Below is a small trained network, with its code and all its weights. Each question gives an input and a class and asks what happens when units are switched off, that is, made to give their printed mean instead of their output.

import numpy as np


def w(rows, s, z=0):
    codes = np.array(rows[::2]) - 128.0
    scale = np.full(codes.shape[1], s)
    scale[-1] = z or s
    return codes * scale


def norm(h):
    return h / np.sqrt((h * h).mean(-1, keepdims=True) + 1e-5)


def f(y):
    return y / 2 * (1 + np.tanh(0.7978845608 * (y + 0.044715 * y**3)))


def log_softmax(a):
    a = a - a.max(-1, keepdims=True)
    return a - np.log(np.exp(a).sum(-1, keepdims=True))


def net(x, mask):
    res = np.array(x, float).reshape(1, 2) / 4 @ E
    u = 0
    for l in range(4):
        y = f(norm(res) @ A[l][:, :-1].T + A[l][:, -1])
        res = res + np.where(mask[u : u + 6], y, B[l][:, -1]) @ B[l][:, :-1]
        u += 6
    return log_softmax(norm(res)[-1] @ U[:, :-1].T + U[:, -1])


A, B = {}, {}
E = w([
[78,152,106,113,211,139,38,123,54,125],'x0',
[102,201,104,169,3,100,74,84,172,130],'x1',
],0.013)
A[0] = w([
[154,78,113,132,64,108,210,139,176,151,65],'0.n1',
[101,176,107,173,35,53,130,90,124,93,215],'0.n2',
[133,115,172,94,87,162,71,109,136,142,119],'0.n3',
[131,96,243,162,138,153,177,205,85,101,117],'0.n4',
[161,63,52,37,152,185,170,164,85,101,252],'0.n5',
[190,125,88,253,210,67,22,154,39,168,77],'0.n6',
],0.0057,0.0021)
B[0] = w([
[2,249,118,83,175,136,163,91,51,10,214],'0.n1',
[224,51,125,121,176,136,64,200,14,188,254],'0.n2',
[199,145,157,125,136,209,87,182,48,126,136],'0.n3',
[222,161,185,113,149,118,11,121,193,172,187],'0.n4',
[128,124,107,216,118,85,72,221,119,245,234],'0.n5',
[91,208,167,83,108,109,183,139,165,23,218],'0.n6',
],0.0065,0.0059)
A[1] = w([
[142,160,153,131,87,116,142,137,170,151,127],'1.n1',
[174,177,169,124,138,120,146,147,107,73,133],'1.n2',
[180,112,156,134,90,148,251,98,162,124,24],'1.n3',
[119,117,117,157,133,145,144,125,138,126,4],'1.n4',
[83,103,125,145,118,122,166,121,222,142,113],'1.n5',
[152,109,121,123,91,113,188,170,134,108,39],'1.n6',
],0.012,0.0031)
B[1] = w([
[131,217,138,139,97,144,60,135,149,115,188],'1.n1',
[115,146,160,95,94,132,155,161,100,180,255],'1.n2',
[103,235,141,85,201,112,111,164,83,53,251],'1.n3',
[126,146,167,128,186,145,156,53,132,135,98],'1.n4',
[111,140,174,9,152,119,137,84,76,155,140],'1.n5',
[107,124,141,123,220,88,81,72,38,29,193],'1.n6',
],0.011,0.0051)
A[2] = w([
[194,40,161,110,202,152,255,136,147,125,87],'2.n1',
[134,146,85,160,23,134,118,80,149,150,93],'2.n2',
[57,133,99,122,171,176,116,90,118,105,5],'2.n3',
[120,99,56,120,143,160,115,141,96,147,188],'2.n4',
[89,138,131,103,74,145,164,151,158,167,86],'2.n5',
[69,136,137,194,113,103,97,179,237,150,108],'2.n6',
],0.011,0.0031)
B[2] = w([
[222,138,54,246,125,207,32,118,169,117,251],'2.n1',
[167,83,108,181,215,170,130,124,134,166,219],'2.n2',
[113,214,109,56,167,101,82,144,171,85,200],'2.n3',
[137,146,168,101,79,91,195,109,200,97,254],'2.n4',
[165,135,141,123,100,115,112,111,141,185,121],'2.n5',
[129,101,130,104,92,128,181,129,81,124,173],'2.n6',
],0.012,0.0034)
A[3] = w([
[47,180,154,70,170,108,128,104,87,84,206],'3.n1',
[123,101,159,92,69,126,194,147,92,173,158],'3.n2',
[98,135,90,114,140,80,144,166,138,72,118],'3.n3',
[158,136,141,91,167,251,161,129,112,137,133],'3.n4',
[133,137,80,211,36,153,103,65,143,132,3],'3.n5',
[31,128,108,66,172,136,98,108,130,93,67],'3.n6',
],0.012,0.0026)
B[3] = w([
[61,125,184,86,111,151,171,139,172,133,253],'3.n1',
[131,39,96,50,60,77,146,58,217,203,156],'3.n2',
[123,153,154,143,75,194,125,108,88,139,166],'3.n3',
[126,153,100,142,1,96,59,118,99,147,144],'3.n4',
[226,103,109,158,209,152,102,205,119,165,156],'3.n5',
[113,215,147,179,100,151,230,127,53,46,189],'3.n6',
],0.0091,0.016)
U = w([
[31,239,191,76,143,143,157,174,74,47,180],'0',
[251,101,81,188,176,139,42,185,94,152,183],'1',
[116,47,133,26,46,64,170,94,200,191,204],'2',
[98,85,90,142,158,84,156,62,165,59,3],'3',
],0.012,0.0042)

Each question gives the input, the list of numbers given to net, and the class t.
The units are the neurons (one row each of A and B). Each row of codes is followed by its name. A weight is (code - 128) times the scale printed after its matrix; where a second scale follows, it is the last column's (A, B and U).
mask holds one flag per neuron, layer by layer. A switched-off neuron (its flag False) gives its mean, the last column of its row in B, instead of its output. The means were averaged over made-up inputs and are rounded, as every weight is.
A unit's drop is (log p(t) with every unit on - log p(t) with that unit switched off) / (log p(t) with every unit on - log p(t) with every unit switched off).
unit that matters most: the unit with the biggest drop
k most important neurons: the k neurons with the biggest drops, biggest first
top k neurons in layer l: the k neurons of layer l with the biggest drops, biggest first
drop when u is switched off: that unit's drop, to one decimal
input [-1,3], class 2: unit that matters most -> 0.n2
input [1,2], class 2: 2 most important neurons -> (0.n2, 2.n1)
input [-3,1], class 2: 4 most important neurons -> (0.n1, 1.n2, 0.n2, 3.n2)
input [-2,3], class 2: 2 most important neurons -> (0.n2, 2.n1)
input [-3,2], class 2: 2 most important neurons -> (0.n1, 0.n2)
input [-7,-8], class 1: 4 most important neurons -> (2.n1, 0.n6, 0.n4, 0.n5)
input [1,-4], class 1: 2 most important neurons -> (1.n1, 2.n1)
input [1,-3], class 2: top 2 neurons in layer 0 -> (0.n5, 0.n2)
input [3,2], class 2: 2 most important neurons -> (1.n3, 1.n2)
input [3,4], class 1: 3 most important neurons -> (0.n1, 1.n3, 1.n6)
input [2,3], class 2: 3 most important neurons -> (0.n2, 2.n1, 1.n1)
input [4,6], class 1: drop when 1.n3 is switched off -> 0.2
input [3,-3], class 2: drop when 0.n2 is switched off -> 0.5
input [-5,8], class 1: drop when 2.n3 is switched off -> 0.0
input [2,-4], class 1: drop when 1.n1 is switched off -> 0.8
